Here is a tiny trained network, its code and every weight. The questions are about switching its units off for an input and a class, where a switched-off unit gives its printed mean instead of its output.

import numpy as np


def w(rows, s, z=0):
    codes = np.array(rows[::2]) - 128.0
    scale = np.full(codes.shape[1], s)
    scale[-1] = z or s
    return codes * scale


def norm(h):
    return h / np.sqrt((h * h).mean(-1, keepdims=True) + 1e-5)


def f(y):
    return np.maximum(y, 0)


def log_softmax(a):
    a = a - a.max(-1, keepdims=True)
    return a - np.log(np.exp(a).sum(-1, keepdims=True))


def net(x, mask):
    res = np.array(x, float).reshape(1, 7) / 4 @ E
    u = 0
    for l in range(2):
        y = f(norm(res) @ A[l][:, :-1].T + A[l][:, -1])
        res = res + np.where(mask[u : u + 8], y, B[l][:, -1]) @ B[l][:, :-1]
        u += 8
    return log_softmax(norm(res)[-1] @ U[:, :-1].T + U[:, -1])


A, B = {}, {}
E = w([
[127,127,131,127,126,134,131],'x0',
[127,131,130,128,125,128,124],'x1',
[126,152,70,105,174,69,85],'x2',
[78,149,52,123,111,176,173],'x3',
[137,233,126,175,132,165,115],'x4',
[141,174,146,70,67,101,128],'x5',
[254,90,51,142,65,133,108],'x6',
],0.0085)
A[0] = w([
[180,110,48,175,45,149,110,2],'L0N0',
[148,112,203,157,81,112,195,66],'L0N1',
[113,59,61,220,196,137,163,46],'L0N2',
[134,83,217,196,3,242,254,32],'L0N3',
[150,92,147,163,203,176,102,61],'L0N4',
[114,66,153,34,79,76,149,80],'L0N5',
[144,223,78,6,12,85,176,170],'L0N6',
[140,183,28,70,201,66,140,184],'L0N7',
],0.0078,0.0033)
B[0] = w([
[120,133,121,121,210,124,181,193],'L0N0',
[115,149,128,123,140,123,97,166],'L0N1',
[79,121,166,146,4,115,151,192],'L0N2',
[86,108,78,108,174,122,30,232],'L0N3',
[105,166,158,116,62,128,133,165],'L0N4',
[115,74,139,194,107,115,165,191],'L0N5',
[95,118,153,176,98,173,135,254],'L0N6',
[79,75,101,120,152,148,55,219],'L0N7',
],0.012,0.0065)
A[1] = w([
[134,238,102,135,126,124,108,50],'L1N0',
[171,122,78,106,84,125,108,142],'L1N1',
[83,79,98,175,145,126,72,210],'L1N2',
[77,133,159,113,146,159,136,233],'L1N3',
[209,121,245,162,150,65,49,4],'L1N4',
[136,176,105,172,161,139,124,30],'L1N5',
[131,184,138,195,109,152,74,200],'L1N6',
[205,95,67,149,69,178,94,80],'L1N7',
],0.012,0.0028)
B[1] = w([
[169,2,168,209,164,183,144,150],'L1N0',
[65,131,198,113,201,135,139,144],'L1N1',
[242,177,176,132,82,178,107,249],'L1N2',
[225,176,60,79,178,50,176,193],'L1N3',
[102,180,5,163,108,224,155,169],'L1N4',
[184,27,187,142,133,116,157,144],'L1N5',
[101,29,131,91,64,44,142,192],'L1N6',
[47,235,178,66,205,34,152,170],'L1N7',
],0.009,0.014)
U = w([
[111,114,121,97,166,133,9,84],'0',
[109,154,143,92,209,95,170,95],'1',
[119,140,44,137,116,163,147,181],'2',
[139,39,151,151,134,108,127,93],'3',
[100,151,163,128,59,105,127,25],'4',
[172,133,125,101,111,131,138,254],'5',
[169,133,123,111,117,128,128,174],'6',
],0.016,0.0021)

Each question gives the input, the list of numbers given to net, and the class t.
The units are the neurons (one row each of A and B). Each row of codes is followed by its name. A weight is (code - 128) times the scale printed after its matrix; where a second scale follows, it is the last column's (A, B and U).
mask holds one flag per neuron, layer by layer. A switched-off neuron (its flag False) gives its mean, the last column of its row in B, instead of its output. The means were averaged over made-up inputs and are rounded, as every weight is.
A unit's drop is (log p(t) with every unit on - log p(t) with that unit switched off) / (log p(t) with every unit on - log p(t) with every unit switched off).
The circuit of an input: a set's keep is (log p(t) with only the set's units on - log p(t) with every unit switched off) / (log p(t) with every unit on - log p(t) with every unit switched off). Starting from the 12 units with the biggest drops (on a tie, the unit counted first), units are removed one at a time, each time the one whose removal leaves the highest keep (on an exact tie, the one counted first), for as long as the keep stays at least 0.8.
circuit, biggest first: the units of the circuit, biggest drop first
unit that matters most: the unit with the biggest drop
top k neurons: the k neurons with the biggest drops, biggest first
top k neurons in layer l: the k neurons of layer l with the biggest drops, biggest first
input [-5,-1,7,-7,-5,-5,8], class 1: top 3 neurons	(L1N7, L0N3, L1N1)
input [-6,2,-5,6,-3,-5,8], class 1: circuit, biggest first	(L1N7)
input [-5,5,-3,7,-4,5,-6], class 2: circuit, biggest first	(L1N7, L1N6)
input [4,1,-3,-2,-4,-7,-5], class 4: circuit, biggest first	(L0N2, L0N4)
input [7,3,-5,4,-5,-5,-1], class 6: top 2 neurons	(L1N2, L0N7)
input [-8,-2,-1,5,5,-5,0], class 6: top 2 neurons in layer 0	(L0N6, L0N5)
input [-5,0,-3,-7,-3,-7,8], class 1: top 3 neurons in layer 1	(L1N7, L1N1, L1N2)
input [-6,7,-5,-8,0,3,4], class 2: top 2 neurons	(L1N4, L0N7)
input [5,-1,3,-5,-3,1,-3], class 2: top 2 neurons	(L1N4, L0N3)
input [2,-7,-2,-8,-6,6,3], class 2: circuit, biggest first	(L1N4, L1N2)
input [3,7,-7,-1,8,-5,-3], class 3: top 4 neurons	(L0N7, L1N6, L1N0, L1N5)
input [2,2,-2,-4,2,4,0], class 2: circuit, biggest first	(L1N4, L0N2)
input [6,-4,8,8,8,8,8], class 0: circuit, biggest first	(L0N7, L1N1)
input [7,-7,4,3,3,-5,5], class 5: top neuron	(L1N2)
input [1,2,6,6,1,-6,7], class 1: top 2 neurons	(L1N7, L0N3)
input [-4,0,-3,5,4,-6,6], class 1: top 2 neurons	(L1N7, L0N6)
input [1,-3,-3,-1,8,5,7], class 3: top 2 neurons in layer 1	(L1N0, L1N6)
input [-8,-1,8,7,-7,7,-6], class 0: top 4 neurons	(L0N7, L1N4, L0N2, L1N6)
input [6,0,-7,5,-6,-8,-3], class 4: top 2 neurons	(L0N2, L0N7)
input [6,-2,7,-3,-8,5,-4], class 3: circuit, biggest first	(L0N5)
input [3,-7,-3,6,-3,1,-6], class 5: top 2 neurons	(L1N7, L0N0)
input [-5,-7,-1,-7,8,4,-5], class 3: top 3 neurons in layer 1	(L1N0, L1N6, L1N2)
input [4,5,5,-2,4,4,7], class 1: top 2 neurons	(L1N7, L0N3)
input [0,-4,6,-7,0,-2,6], class 2: top 3 neurons	(L1N4, L0N3, L1N6)
input [0,-3,-5,-4,-2,0,6], class 1: top 2 neurons	(L1N7, L0N7)
input [-3,-6,-8,1,3,8,-7], class 0: top 2 neurons	(L0N3, L0N2)
input [1,-1,-3,-3,-6,4,8], class 1: unit that matters most	L1N7
input [-6,-6,-1,-7,7,-2,1], class 2: top 2 neurons in layer 1	(L1N4, L1N2)
input [-1,-2,3,-3,7,0,-1], class 3: circuit, biggest first	(L1N0, L1N6)
input [-2,-4,-8,-8,-4,-5,-6], class 0: top 3 neurons in layer 0	(L0N3, L0N1, L0N0)
